(in the rows, 128 means zero)
Each row has a class, written after it, and each block has its own classes.
[129 134 111 117  74 110 108  94 134 131 122 129 114 134 120 138 151 135
 103 160 138 100 141 128  90 135 131 111 138 133  80 108 111 119]
Z833
[111 143 129 123 155  92 167 142 100 114 146 141  97 128 107 117 148 143
 211 141  99 160 116 110 157 111 135 152 148 116 198 115 154 119]
Z453
[123 127  83 110  72 105 131 151 135 122  82  99 120 128 109 143  96 131
  86 121 148 188 134  94 142 117 129 136 144 125 107 159 123 108]
Z121
[126 147  92 120  68 154 135 112 101 121 128 134 141 118 104 145 123 140
  74  99 120 170 101  88 159  94 136 130 139 161 141 124 113 126]
Z914
[146 124 124 142  99 114 109 128 146 123 106 133 129 125 123 133 143 117
 130 156 140  92 153 139 131 137 102 104 121 150  96 113 109 128]
Z653
[146 126 106 133 108 130 121 110 119 155 101 150 147 124 111 131 118 130
  94 118 140  87 110 121 148 132 124 146 124 124 121 113 112 125]
Z800
[ 95 196  81 115 120  99 107 114 154 138  87  68  78 149  91 140 143 106
 139  99 105 223 148  94 150 189 130 115 131 131 123 125 100 136]
Z57
[ 82 146  93 148 112 112 156  92 126  87 142 102 130 129 122 128 183 143
 160 144 129 127 128 141 129 163 158 127 123 126 133 120 129 131]
Z670
[ 91 165 111 146 115 148 135 118 161 150 161 130 157 133 116 121 159 117
 140 103 114  90 166  97 136 205 124 107 129 124 159 101 119 107]
Z453
[123 154 109 107 122 122 122 102 116 107 109 113  90 163 129 141 116 132
 125 140 114 125 144 119  94 135 136 137 139 125 117 141 121 132]
Z833
[131 161 122 100  87 116 123 121 135 170  93 134 131 148 125 146 106 113
 146 134 131 131 109 139 141 104 101 128 142 126 141 140 105 109]
Z85
[111 146  78 126 144 157 143 126 135 165 114 108 115 172  95 117 147 127
 108 145 123 116 117 140 155 147 179 140 133 147 142 118 132 129]
Z975
[ 76 151  97 122 130 164 156 147 166 104 106 110 117  88 118 114 143 114
  91  98 154 192 168 146  81 123 156 116 133 110  87 118 113 143]
Z533
[124 132 120 130 122 107 103 113 137 166 104 131 122 110 131 140 132 145
 140 134 140 143 144 138 163 162 111 130 125 138 126 111 131 125]
Z653
[132 154 104 144 171 167 118 174 130  86 157 117  98 143 110 120 155 155
 132  91 109 164 150 111 135 132 157 141 125 131 125 128 122 183]
Z57
[113 153 105 109 139 146 151 135 126 102 116 112  95 122 132 111 158 127
 128 114 109 168 136 116 116 149 162 132 136 125 116 134 142 141]
Z121
[154 147 162  91 145 137 117 129 167 165  79 126 106 122 113 121 158 111
 171 141 118 171 105 149 107  98  96  85 128 148 134 116 114 125]
Z18
[190 126 106 132 139 101 132 187 161  91  67 130  79 149  97 117 136  87
 137 155 148 116 131 170 105  68 145 114 131 142 103 166  92 135]
Z800
[131 122 104 108  89  81 135 109 112 139 104 136  89 133 120 143 102 128
  99 158 125 110 112 120 174 117 153 147 155 110 112 112 123  88]
Z975
[139 109 130 143  82 109 104 134 124 171 145 148  84 115 108 120 106 132
 101 143 107 162 144 161 104 156 193 116  92 138 118 120 129  87]
Z975
[145 131 114 112 119 155 112 110 135 156  68 140 110 142 116 153 147 123
  71 132 131 116 104 119 137 139 113 135 120 136  99 112 118 160]
Z653
[123 126 121 151 118 127 117 136 128 142 116 107 106 130  86 109 107 128
 100  97  92 201 149 119  99 117 134 110 106 136 100 137 112 157]
Z914
[121 134 125 125 122 109 120 126 138 146 123 134 101 124 129 127 118 130
 155 139 138 145 147 151 126 152 139 128 143 114 129 119 123 107]
Z533
[126  87  96 137  30 108 131 103 126 159 103 102 166 123 121 130 152 106
 120  82 148 100 128 126 110 143  84 125 100 127  87 119  77 128]
Z85
[139 155  77 124 163 158 149 103 143 102 144 164 120 116 135  79 104 107
 187  35 153 152 152 127  94  98 157  75  45 183 167 110  49  48]
Z18
[144  78 145  95 112 133 140  97 105 120 193 141 128 145 130 128 108 152
 100 140 122  99 107 102 148 179 140 165 144 113 110 125 145  89]
Z800
[ 96 169 129 113 137 162 127 129 121 127 124 123  91 121 125 116 119 138
 151 144  98 173 126 118 122 161 151 110 125 138 162 124 145 115]
Z18
[112 159  98 115 151 124 147 115 120 134  87 112 124 122 127 120 141 133
 129 115 121 157 114 113 162 136 141 139 135 136 132 122 145 131]
Z121
[137 140 116 140 125 149 127 126 103 109 174 150 103 128 123 119 145 136
 125 125  98 121 149 101 155 130 154 113 139 157 124 112 119 153]
Z914
[126 152 112 119 107 146 134 136 144 129 119 106 145 142 131 136 149 130
 127 113 130 107 119 144 141 133 119 131 139 135 114 139 116 131]
Z85
[ 98 156 108 137 105 180 121 190 122 122 148 141  83 101  99 122 106 151
 118 146 133 202 213 143  63  90 165 123 143 127 103 120 121 186]
Z533
[149 118 137 126 164 140 106 120 121 148 151 145 121 131 114 142 114 123
  75  96 132 182 110 152 120 135 137 151  96 114 146 132 119 158]
Z85
[139 146 144 106 105 129 130 140 134 132  88 125 105 119 143 140 112 108
 108 149 114 143 155 141 106 119 126 129 151 120 109 149 136 140]
Z121
[121 139  86  99 154 194 138 156 161 157  92 150 112 157  98 124 120 118
  62 138 159 185 120 155  65  82 189 138 111 137 148 158 124 138]
Z833
[123 171 129  98 114 139 136  78 120 157  96 157  94 140 140 132 130  88
 113 164 113 110 118 119  96 138 135  95 131 130 105 116 127 141]
Z121
[107 108 102 120 112 100 130 115 111 146 127 140 123 150 123 142 199 111
 166 243 172  90 100 113 158 147 130 119 175 144 169 124 163 161]
Z833
[ 49 187  53 140  80  99 132  69 127 134 144 134 109  95  79 125 167 134
 146 146 160 233 138 150  97 135 180 115 109 109 177  92  99 117]
Z670
[146 128 134 112 114 117 113 133 136 146 106 159 112 110 130 143 131 136
 137 153 139 143 128 127 156 118 112 125 132 141 130 115 130 118]
Z653
[ 95 164  74 138 117 125 158 126 138  96 129 124 128 138 120 127 157 141
 181 140 148 135 142 139 136 112 162 125 129 138 163 135 112 120]
Z670
[193 124 173 111 212 126 130 141 146  23 114 129 104  84 174 149 210  74
 152  65 119 202  97 127 160 174 119 122  97 158 196 156 143 137]
Z653
[ 90 169 116 128 131 134 119  70 134 146 131 142 131 138 131 140  95 110
 105 134 145 123 129 127 119 178 131 106 128 117 130 107 119 107]
Z533
[172 127 116 112  90 123 107 100 133 168 117 161  96 137 108 132 120 146
  66 145 117  63 110 140 144 156 162 137 127 135  57  95 105  87]
Z800
[ 96 121 103 132 151 144 140 142 100  88 140 133  75 149  85  99 128 133
 141 153 111 199 133  71  91 128 145 106  94 137 101 124 140 175]
Z653
[124 142  97 130 104 114 135  88 108 150 110 148 109 144 112 145 129 154
 148 129 131 158  95 147 117 106 157 136  98 136 155 128 114 124]
Z670
[ 91 123  84 127  86 154 179 117  94 170 106 155 147  74 118  99  91 166
  90  70 110 156 130 109 167  71 167 149 105 160 105  92 118  95]
Z914
[124 139  98 126  83  90 116 120 150 156  97 128 123 124 101 136 128 125
 112 127 149 156 105 114 135  98 129  88 129 131  99 116 107 106]
Z975
[134 144 123 109  97 130 115 106 121 145 156 124 115 145 116 126 118 130
 158 127 120 137 152 108 117 165 122 119 137 141 124 131 114 118]
Z800
[ 81 184  85 132 155 110 124  86 159 152 112 127 118 117 121 138 204 133
 174 128 156 175 118 164 139 156 149 133 143  85 192 115 120 155]
Z670
[131 122 116  94  99  99 155  98 128 185 168 178 122 137  92 149  57 127
 103 151 156 164 124 118 153  88 149 121 113 175 154 106 108  35]
Z453
[ 76 153  81 106 119 128 146  53  92 148 105  80 137 149 126 133 160 145
 160 109 126 142 124  96 123 160 109 151 139 137 144 111 132 157]
Z833
[106 114 132 170 132 133 130 126  74  46 169 155 111 125 119 154  92 100
  29 177 121 129 114  97 131 151 164 138 106 120 134 126 155 174]
Z57
[147 123 110 104 116 111 129 110 112 151 105 143  93 137 118 145  99 123
 104 143 142 120 122 115 147 121 136 137 139 139  98 131 115 134]
Z800
[136 118 150  95 121 128 122 116 131 217 123 159 128 139 113 128  84 124
 108 130 107 155 109 132 150 141 131 142 105 126 127 116 125  90]
Z85
[122 164  66 106  79 168  93 127 142 163 168 118 106 153  96 108 145 173
 159  50 117 192 143  85 109 213 164 131 120 125 148 138  99  93]
Z800
[129 140 149 114  80 110 149  96 108 114 101 100 134  96 136 129 153 107
 135 145 101 117 164 117 118 118  89 108 143 153  69  96 126 149]
Z121
[112 149 108 114 103 174 134 136 117 125 137 145 107 140 124 134 133 143
 126 141 131 141 115 116 115 143 157 126 145 136 133 125 137 131]
Z533
[134 114 134 109 145 103 170 146 132  98 123 110  59 162 128 140 144  99
 149 150 106 111 146 122 122 138 135 133 153 125 117 151 132 147]
Z453
[120 137 114 116 115 128 127 119 126 150 117 152 102 131 116 124 113 129
 134 133 132 144 125 130 122 142 145 136 134 110 133 108 118 101]
Z533
[128  79 138 118 121 122 133 117 125 138 117 102 121 141 116 121 101 112
 119 153 124 121 141 125 131 155 108 137 122 128 127 123 120 108]
Z18
[151 119 125 112  76 120 103 136 137 150 123 137 106 127 122 161 143 131
  94 130 129 152 107 116 157 149 138 134 134 137 117 126 122 122]
Z57
[136 132 110 113 149 132 142 144 140 111 155 139 114 146 102  93 132 108
 163 135 127 148 136 120 137 160 163 134 126 130 167 137 121  83]
Z800
[113 145 111 135  88 127 147 137 133  74 146 105 133 151 109 130 156 152
 180 142 113 145 139 112 114 124 139 113 126 144 130 144 121 124]
Z670
[152 110 123 150  57  86 108 127 121  91 117 108 121 104 126 171 133 127
  55 148 146 114 115 161 140 123 140 133 144 128 108 133 128 121]
Z975
[121 140 136  99 155 179 169 113 143 117 173 160 180 157 148 142 131 117
 171 129 141 152 101 128 154 138 154 141 116 154 252 162 143  73]
Z670
[133 105  72 158 128 134 144 189 132  71 114  86  87 185 123 118 134 129
 131 129 139  88 144 159 106 122 174 155 147 104 133 188 123 156]
Z975
[148 128 117 110  93 117 116 103 124 157 133 152 109 133 118 139 129 124
 117 152 144 108 113 120 139 151 138 117 137 140 110 122 117 114]
Z800
[ 93 161 101 110  97 150 128 138 148 143 137 134  98 122 118 130 149 125
 125 119 129 200 115 118 122 156 170 117 127 127 141 132 129 118]
Z57
[112 178 113  59 121 153 144 124 149 142  89 152 103  85 132 142 123 134
 126  96 134 232 132  96 159  98 127 125 133 150 134 112 121  94]
Z653
[108 136 112 146  89  99 124 121 122 148  99 113 152 119 106 148 150 144
 164 136 114 145 148  85 175 150 106 125 124 140 140 112 125 144]
Z670
[106 121 136 110 108 124 133 126 120 113 144 110 162 151  92 143  97 128
  92 143 131 188  75  99 134 115  98 143 137 101 146 149 142 123]
Z85
[117 143 115 109 121 151 133 101 146 133 157 128 112 149 135 152 153 143
 136 124 129 138 157 119 123 164 152 116 125 140 112 131 112 142]
Z670
[125 102 105 116 112 152 135 147 129 133 114 133 100 108 122 138 116 120
  82 164 157 137 150 139 143 119 151 131 132 150 128 123 118 130]
Z18
[135 169 112 118 119  99 138 107 114  86  91 122 124 124 112 117 128 150
 119 116  98 139  88  99 146 106 129 130 133 120 100 107 130  93]
Z121

Next block, with new classes.
[107 103 107 156 112 160 101 132 119 128 235 161 108 165 131 142 119 137
 116  99 116 127 134  40 110 135  90 116 106 101 157  95 104 122]
Z476
[115 108  95 140 116 154  95 128 144 130 163 161 147 175 101 115 131 139
 132 132 128 122 121  63 104 133 101 101 111 111 145 104 110 131]
Z476
[143 113 145  77  73 128 110 136 162 156 174 120 159 146 111 161 118  53
 144 139 116 126 144 128 132  95 100  96  97 116 132 144  19 160]
Z549
[136  55 101 132 122 183 109  91 142 148 209 110 166 151 110 104 135  94
 164 116  83 153 111  88 130  85 103  77  84 113 112 167  88 149]
Z826
[157 126  55 142 155 115  80 191  99 160 109 155 197 148 134 101 188 109
 142 106 127 135  86 120 129 132 139 139 113 145 116 130 125 158]
Z707
[ 91 162 169  93  58 117 127 111 169 132 108 114 177 141 108 149 120 130
 146 141 144 110 125  98 120 102 103 118 113  91 132 132  79 140]
Z707
[149  29  64 200 229 189 105  99 127 107 174 124 100 129 152  47 145 139
 136  92 100 184 141  96 142 144 122  76 160  75  70 139 149 157]
Z826
[178  52  59 171 189 133 121 116  99 144 212 117  98 138 156  78 167 118
 124  66  88 149 130  60 148 126 122 100 135 117  90 146 164 174]
Z707
[157 172 129  73 139 110 144 177 166 137  49 172 168 146 108 154 112  78
  95 147 128 105 158 154 130 172 161 136 153 131 100 154  81 133]
Z549
[156 122 108 124 159 138 125 117 130 137  99 103 156 133 144 108 134 108
 129 107 125 145 133 110 143 119 128  99 154 117  71 142 130 159]
Z707
[118 162 124 122  96 100  88 193 123 179  91 142 186 171 154 135 168 133
 139 115 149 146  70 147 127 100 116 148 119 131 140 102  94 151]
Z707
[114  73 106 142 125 140 133  91 160 106 157 127 134 137 111 115 145 162
 192 149 113 122 159  79 117 157 101  97 130  73 137 116  64 158]
Z871
[136  93 106 138 121 147 129 114 146 102 186 126  88 175 106 111 147 138
 135 126 115 127 166  77 134 129 106 111 124  82 135 133 112 135]
Z871
[ 90 141 171 146  97 112 126  62 187 146 130  86 147 121 147 161 121 180
 193 142 155 123 143 126 110 156  73 150 151  88 140  97  48 154]
Z438
[ 98 139 141 136  89 128 106 173 140 159 145 135 142 169 124 133 136 107
 141 127 131 160 123 163 122  89  98 147 103 114 164  85  80 134]
Z468
[184 119 100  76 134  78 128 145 141 124 129 177 145 128  89 161 151  86
 130 153 104 102 165 126 113 131 130  81 111 156 123 144  92 137]
Z476
[115  86 136 126  90 120 109 107 139 171 172  91 157 144 158 134 143 137
 165 107 117 142 104  91 121 102  86 105 124  93 129 124  67 178]
Z707
[155 166 144  62  93 147  84 151 163 191  63  99 188 207 138 116 132  45
 123 143 158 144  84 199 155  57 129 116 112 140  84 150  87 136]
Z549
[102 141  94 158 186 178 131 156 128 149  51 148 214 145 158 107 128 171
 127  87 132 143  88  79 113 187 148 161 169 111  82 117 143 132]
Z707
[185 166  82 109 195 139 131 174 142 169  34 153 178 155 156 137 148  92
 109  92 118 149 139 167 119 149 162 149 167 170  72 161 110 130]
Z438
[142 134 102 115 103 133 108 145 138 142 172 134 116 189  84 102 144  64
 111 133  97 137 161 134 138 101 122 149  88 115 140 137 128 128]
Z468
[124 138 139 118 131 144 146 151 150 182 132 168 139 170 141 130 113 113
 116 113 107 148 128 128 142 135 141 141 126 129 119 121 100 126]
Z549
[ 87 120 189 143 142 117 167  90 138 196  73 107 202  88 201 161 120 182
 200 111 136 150  79 123 127 137 113 145 166 129  91  86  84 146]
Z707
[128 109 154 104 134  77 159 105 153 145 127 140 196 115 127 167 137 145
 191 172 110 105 146 142 119 157 101 121 117 157 143 117  35 176]
Z953
[136 111 178  91  89  86 160  48 186 195 118  83 178 104 133 166 147 151
 218 151 115 136 113 162 113  89  99 116 113 160 130 141  49 156]
Z438
[ 85 143 174 123 116 126 132 112 152 154 121 118 208 141 164 172 105 170
 185 157 145 108 122 129 119 146  83 136 121 129 149  95  25 163]
Z953
[109 100 146 106  38 141 104 104 153 155 248  81 119 176  92 128 127  75
 150 128  99 138 136 109 128  52  71 119  60  94 169 126  68 146]
Z468
[115  97 121 195 252 140 150 140 124 116 128 167 145  78 178 137 123 192
 145 106 117 149 143 113 126 218 128 154 176 101  98 109 121 129]
Z826
[150 148  79 127 115 173 120 134 143 154 184 153 119 207  86  94 146  67
  80  75 101 128 137  80 135  79 141 145  83 148 125 181 178  97]
Z438
[100 156 134 152 121 149  97 144 152 120 122 139 134 206 149 103 126 163
 128 140 165 127 138 125 137 127  91 123 132  98 147  87  87 158]
Z953
[145 135 114 120 123 196  99 147 135 194 134  91 177 178 186 142 127  68
 132  67 132 181  92 134 117  46 102 110 120 151  98 145  66 140]
Z438
[ 95 153 165  98  71 176 116 108 158 132 148 112 178 187 120 140  93 109
 139 139 139 115 141 106 135  74  90  94  87 117 139 133  56 140]
Z953
[ 89 134 168 121  63  75 124 162 173 118 165 177 131 134  96 164 148 151
 155 177 126 133 139 154 109 117  83 118 104  91 199  95  39 143]
Z826
[118  94 167 110  86  69 142  70 166 120 161  90 128 130 100 149 155 142
 191 170 141  95 142 126 130 108  87 115 105  97 151 137  88 141]
Z871
[133  77 153  91  90 125 169 127 129 177 195 131 147 142 125 164 150 102
 170 126  83 155 116 128 123  42 110  93  80 162 151 139  81 121]
Z871
[101 193 188  97  91  50 134 161 173 166  77 174 189 134 118 185 138 118
 162 186 162  98 126 192 128 160 118 182 114 136 159  97  57 127]
Z549
[131  96 158 131 121  79 155  56 149 150 138  96 154  90 124 132 153 149
 192 150 126 117 127 104 137 124 101 121 131 125 113 123 112 163]
Z707
[ 54 128 140 146 101 182 113 125 153 139 135 165 179 155 136 150  93 189
 147 126 135 133 107  51  84 162  97 125 129  89 156  75  65 117]
Z476
[196  67 127 108 210  73 169  91 131 184  78 148 153  90 174 142 169 138
 183 149 105 143 114 157 119 132 139  97 158 193  79 126 116 148]
Z476
[133  59 128 115  82 102 147 105 142 120 247 133  97 145  86 142 160 106
 160 132  89 122 165  82 122  80  94  90  75 106 171 150  83 139]
Z871
[127 139 105 139 112  78  97 114 195 142  70 114 150 151 137 107 169 180
 195 151 160 135 116 180 105 146  95 109 154  98 139  97  53 190]
Z438
[128 158 141 157 185  71 135 136 168 125  46 164 129 121 148 126 133 167
 149 155 171 117 156 164 142 225 135 163 183  96 107  91  98 155]
Z549
[128 128 140 116 146 106 134 145 136 154 146 155 192 118 124 170 142 106
 159 144 105 122 118 149 126 137 118 147 100 143 128 143  84 125]
Z826
[120 167 160 108  91  75 122 127 184 128  90 143 158 135 102 163 125 136
 166 184 160  84 155 150 134 196 112 157 141  99 140 101  45 152]
Z549
[103 185 160  88  87 124 107 141 157 131  95 131 193 182 121 148 114 115
 137 168 155 111 143 167 129  97 101 108  99 128 146 126  59 144]
Z953
[138 149 146  75  84 118  89 123 156 158  98 139 163 181 108 138 146  91
 138 158 150 122 115 148 129  64 109  94  98 136 115 125 102 114]
Z476
[122 195 155  65   6  80 103 110 200 125 133 122 162 163  50 173 142  87
 152 172 144  79 167 137 112  95  92 132  76 112 178 157  35 136]
Z438
[113  88 163 106  95 167 100  93 162 160 178  74 170 153 143 140 116 103
 169 122 115 161 102 132 137  58  75  77  98  94 106 146  46 150]
Z826
[175  75  51 137 182 141 117 115 132 115 158 167 133 154  97 101 151 123
 123 116  96 118 148  52 110 164 133  90 118 133 107 151 142 142]
Z476
[177 123  99  97 114 130 101 176 122 192 186 151 139 191 120 112 159  34
 111 107 106 149  99 154 161  61 136 121  70 170 120 151 123 131]
Z549
[149 130  73 121 188 111 132 187 139 130  27 175 197 161 135 134 172 155
 156 138 122 128 129 144 103 200 156 147 154 129 114 137  84 144]
Z871
[180  69  33 179 203 154 117 108 143  72 219 142  88 152  81  62 132  63
 102 105 106 120 193  42 143 196 121 102 137  84  91 155 144 176]
Z549
[148  99 131 144 166  68 144 120 144 146 115 119 142  92 136 134 153 125
 191 155 118 146 145 170 123 153 106 141 141 132 128  92  70 177]
Z468
[125 118 115 188 165 128 119 107 137  93 166 107  83 128 134 103 131 140
 150 123 144 125 172 105 141 178  99 163 147  73 123  87 123 149]
Z468
[137 104 113 150 157 161 111 129 123 135 190 135 156 133 135 136 137 103
 149 117 111 131 127  99 141 131 107 135 107 121 113 137  99 128]
Z826
[112 109 132  88  94 148 138 132 150 158 153 158 219 134  83 151 130  88
 156 153  77 134 107 127 109  96 125 110  74 142 142 164  70 119]
Z826
[151 121 126 103  97  58 135 138 137 166 123 150 156 142 108 127 181 106
 147 138 112 126 115 136 129  91 127 118 104 148 137 141 116 157]
Z707
[103 126 164 136  99  80 112 107 178 103 158 136 143 118  87 148 140 139
 174 185 149  98 157 137 130 137  76 120 111  83 159 113  68 146]
Z826
[121 112  93 142 115 197 102 129 126 158 176 102 168 185 109  91 123  60
 139 103 102 168 107 103 128  79 109 133  79 124 120 129 110 137]
Z468
[157 107 176  97  84  58 151  61 170 206 145  94 167 100 131 175 165 109
 229 152 113 142 120 171 126  64  86 113  96 183 139 129  27 169]
Z438
